Below are the code and all the weights of a small trained network. Each question names an input and a target symbol and asks about switching units off, where a switched-off unit gives its printed mean instead of its output.

import numpy as np


def w(rows, s, z=0):
    codes = np.array(rows[::2]) - 128.0
    scale = np.full(codes.shape[1], s)
    scale[-1] = z or s
    return codes * scale


def f(y):
    return y / 2 * (1 + np.tanh(0.7978845608 * (y + 0.044715 * y**3)))


def softmax(a):
    e = np.exp(a - a.max(-1, keepdims=True))
    return e / e.sum(-1, keepdims=True)


def log_softmax(a):
    a = a - a.max(-1, keepdims=True)
    return a - np.log(np.exp(a).sum(-1, keepdims=True))


def net(x, mask):
    ids = ['βγδεζηθμξπτφψω'.index(c) for c in x.split()]
    T = len(ids)
    res = E[ids] + P[:T]
    u = 0
    for l in range(2):
        r = res
        for j in range(2):
            rows = slice(2 * j, 2 * j + 2)
            q, k, v = (r @ M[l][rows].T for M in (Q, K, V))
            z = softmax(np.where(np.tri(T) > 0, q @ k.T / 2**0.5, -1e9)) @ v
            o = O[l][rows]
            res = res + np.where(mask[u + j], z, o[:, -1]) @ o[:, :-1]
        u += 2
        y = f(res @ A[l][:, :-1].T + A[l][:, -1])
        res = res + np.where(mask[u : u + 4], y, B[l][:, -1]) @ B[l][:, :-1]
        u += 4
    return log_softmax(res[-1] @ U[:, :-1].T + U[:, -1])


Q, K, V, O, A, B = {}, {}, {}, {}, {}, {}
E = w([
[111,125,189,133,177,169,147,158],'β',
[100,195,92,117,98,102,87,184],'γ',
[113,122,158,143,167,150,114,169],'δ',
[126,101,158,127,138,161,43,151],'ε',
[161,93,168,222,86,110,193,152],'ζ',
[179,208,150,110,178,93,57,107],'η',
[87,178,161,83,71,144,154,112],'θ',
[140,94,152,119,127,165,45,151],'μ',
[82,100,148,61,144,88,170,88],'ξ',
[103,91,150,150,157,132,60,141],'π',
[152,174,62,117,146,91,50,77],'τ',
[130,164,83,152,163,153,233,255],'φ',
[201,192,84,49,99,116,158,126],'ψ',
[95,91,228,95,173,193,95,89],'ω',
],0.021)
P = w([
[103,3,128,133,77,249,100,223],'0',
[109,109,133,135,112,187,65,182],'1',
[143,141,175,90,128,197,102,157],'2',
[137,161,150,135,139,133,69,135],'3',
[159,176,174,107,157,140,98,121],'4',
[147,215,201,116,188,122,112,111],'5',
[114,228,132,192,181,65,65,81],'6',
[197,194,197,110,168,99,131,84],'7',
[194,227,244,80,192,129,202,72],'8',
[177,224,189,125,199,75,153,62],'9',
[174,239,211,109,219,93,154,24],'10',
],0.005)
Q[0] = w([
[163,91,110,156,108,117,68,142],'L0H1',
[174,125,34,83,243,133,128,90],'L0H1',
[62,81,147,180,195,253,83,159],'L0H2',
[167,75,73,133,150,165,166,168],'L0H2',
],0.0064)
K[0] = w([
[99,111,152,139,170,136,124,254],'L0H1',
[185,122,189,209,71,57,207,77],'L0H1',
[94,148,149,44,157,213,41,143],'L0H2',
[127,144,57,142,157,209,109,187],'L0H2',
],0.0056)
V[0] = w([
[134,154,170,138,69,118,78,79],'L0H1',
[178,125,136,237,128,112,229,99],'L0H1',
[63,78,81,3,217,146,108,116],'L0H2',
[78,182,134,67,129,132,64,119],'L0H2',
],0.0056)
O[0] = w([
[94,127,69,183,150,15,74,178,196],'L0H1',
[130,111,140,163,71,113,158,218,4],'L0H1',
[234,25,145,90,1,84,164,172,20],'L0H2',
[211,63,138,103,126,235,131,247,141],'L0H2',
],0.006,0.0022)
A[0] = w([
[69,82,41,67,202,77,188,71,1],'L0N1',
[242,26,111,248,46,123,232,218,171],'L0N2',
[32,16,173,236,170,192,73,205,160],'L0N3',
[92,187,108,253,106,125,77,139,159],'L0N4',
],0.0055,0.0042)
B[0] = w([
[101,35,253,136,95,110,106,192,119],'L0N1',
[145,130,157,85,136,188,191,173,184],'L0N2',
[170,100,130,63,78,212,140,122,255],'L0N3',
[135,136,170,108,163,137,160,146,220],'L0N4',
],0.014,0.0053)
Q[1] = w([
[131,221,111,23,106,90,97,135],'L1H1',
[119,188,133,160,104,111,171,107],'L1H1',
[125,3,130,160,123,162,156,129],'L1H2',
[143,92,130,193,91,124,136,160],'L1H2',
],0.012)
K[1] = w([
[55,118,121,87,230,55,188,130],'L1H1',
[143,129,127,191,145,135,200,117],'L1H1',
[64,101,156,1,132,170,29,108],'L1H2',
[146,93,75,96,146,175,55,144],'L1H2',
],0.0069)
V[1] = w([
[158,40,148,167,198,158,221,133],'L1H1',
[76,81,254,139,145,80,126,170],'L1H1',
[157,185,194,165,27,78,158,16],'L1H2',
[148,43,162,208,153,114,194,93],'L1H2',
],0.0062)
O[1] = w([
[107,131,179,55,201,102,39,25,192],'L1H1',
[119,14,244,165,81,56,142,147,121],'L1H1',
[182,120,62,233,83,137,223,123,3],'L1H2',
[181,255,169,219,54,201,31,38,85],'L1H2',
],0.0069,0.0051)
A[1] = w([
[136,135,214,111,160,133,125,93,61],'L1N1',
[2,106,123,79,100,225,223,86,252],'L1N2',
[110,150,155,132,150,30,52,117,115],'L1N3',
[69,136,139,60,43,149,185,187,101],'L1N4',
],0.0083,0.004)
B[1] = w([
[85,86,16,99,138,117,118,169,225],'L1N1',
[189,147,150,165,114,105,102,152,246],'L1N2',
[102,148,134,103,29,155,178,117,179],'L1N3',
[63,110,109,254,84,114,187,114,183],'L1N4',
],0.011,0.013)
U = w([
[158,135,46,84,85,167,231,88,50],'β',
[149,129,190,83,96,240,203,167,165],'γ',
[155,128,193,80,57,3,165,124,146],'δ',
[107,135,122,101,123,157,187,104,51],'ε',
[114,139,114,101,113,147,182,113,37],'ζ',
[130,211,147,136,104,143,133,84,168],'η',
[146,118,88,183,90,85,140,96,142],'θ',
[88,158,105,46,104,165,194,132,11],'μ',
[161,150,187,78,215,50,102,171,222],'ξ',
[91,108,47,140,204,110,124,66,253],'π',
[122,141,119,115,114,118,157,121,64],'τ',
[111,138,112,103,117,153,183,101,58],'φ',
[67,129,57,149,135,97,109,170,49],'ψ',
[63,108,94,136,158,189,191,37,164],'ω',
],0.0078,0.0063)

Each question gives the input, a string of symbols that net reads in full, and the target symbol t.
The units are the heads (2 rows each of Q, K, V and O) and the neurons (one row each of A and B). Each row of codes is followed by its name. A weight is (code - 128) times the scale printed after its matrix; where a second scale follows, it is the last column's (O, A, B and U).
mask holds one flag per unit, layer by layer, with each layer's heads first. A switched-off unit (its flag False) gives its mean, the last column of its rows in O or B, instead of its output. The means were averaged over made-up inputs and are rounded, as every weight is.
A unit's drop is (log p(t) with every unit on - log p(t) with that unit switched off) / (log p(t) with every unit on - log p(t) with every unit switched off).
The circuit of an input: a set's keep is (log p(t) with only the set's units on - log p(t) with every unit switched off) / (log p(t) with every unit on - log p(t) with every unit switched off). Starting from all 12 units, units are removed one at a time, each time the one whose removal leaves the highest keep (on an exact tie, the one counted first), for as long as the keep stays at least 0.8.
circuit, biggest first: the units of the circuit, biggest drop first
unit that matters most: the unit with the biggest drop
k most important neurons: the k neurons with the biggest drops, biggest first
k most important neurons of layer l: the k neurons of layer l with the biggest drops, biggest first
input π ζ δ φ π ξ μ η, target δ: circuit, biggest first => L1N3; L1H1; L0N1
input ζ γ β ζ ζ ω ξ τ, target δ: circuit, biggest first => L1H1; L0N1
input ζ γ γ γ γ, target η: circuit, biggest first => L1H2
input τ π ω τ η γ, target ψ: circuit, biggest first => L1H1; L0N3
input ζ φ ω π φ ψ η τ, target μ: 2 most important neurons of layer 1 => L1N3; L1N2
input τ η η τ ζ θ π θ ζ ε, target γ: 2 most important neurons => L1N1; L0N3
input θ ζ η θ, target η: 2 most important neurons => L1N1; L0N3
input φ θ ζ τ, target η: circuit, biggest first => L1H2; L1N1
input γ η ω ψ τ μ δ, target γ: circuit, biggest first => L0N3; L0H2
input η ω ε μ ψ η ζ η ξ ω γ, target δ: circuit, biggest first => L1H1; L0N1
input ζ ζ ω ζ β ζ ω π β η τ, target η: 2 most important neurons of layer 0 => L0N3; L0N2
input φ η η, target μ: 2 most important neurons => L1N3; L0N2
input ζ η η β ω η π, target γ: 2 most important neurons => L0N3; L1N1
input β ζ β, target ξ: 2 most important neurons => L1N3; L1N2
input τ φ φ γ ζ δ ζ ζ, target π: 2 most important neurons => L1N1; L0N3
input ζ ξ π π ζ γ δ, target γ: 3 most important neurons => L0N3; L1N1; L0N1
input ψ ζ π β ξ β θ, target δ: circuit, biggest first => L1H1; L0N1
input ω π ζ ζ ζ η ψ η, target η: unit that matters most => L1H2
input θ ξ γ, target δ: 2 most important neurons of layer 1 => L1N1; L1N3
input ζ η π η ψ, target η: unit that matters most => L0N3
input π η μ β φ η ω γ, target μ: 3 most important neurons => L1N3; L0N2; L1N2
input ω ζ δ η φ φ, target ξ: circuit, biggest first => L1H1; L1N3
input ξ μ ζ θ φ τ ζ ψ ζ ζ, target ω: 2 most important neurons => L1N2; L1N3
input ω ζ φ ω ψ ψ, target μ: 3 most important neurons of layer 0 => L0N2; L0N3; L0N1
input μ ε θ π φ τ ε ε ω ψ ω, target ξ: 3 most important neurons => L1N3; L1N4; L1N2
input η ω η π γ, target ψ: 2 most important neurons of layer 1 => L1N4; L1N3
input π ξ π ζ δ π η, target η: unit that matters most => L0H2
input π γ τ φ π δ θ, target μ: 4 most important neurons => L1N3; L0N2; L1N1; L0N3
input ζ ζ ω ω ζ ζ, target ω: 2 most important neurons of layer 0 => L0N2; L0N4
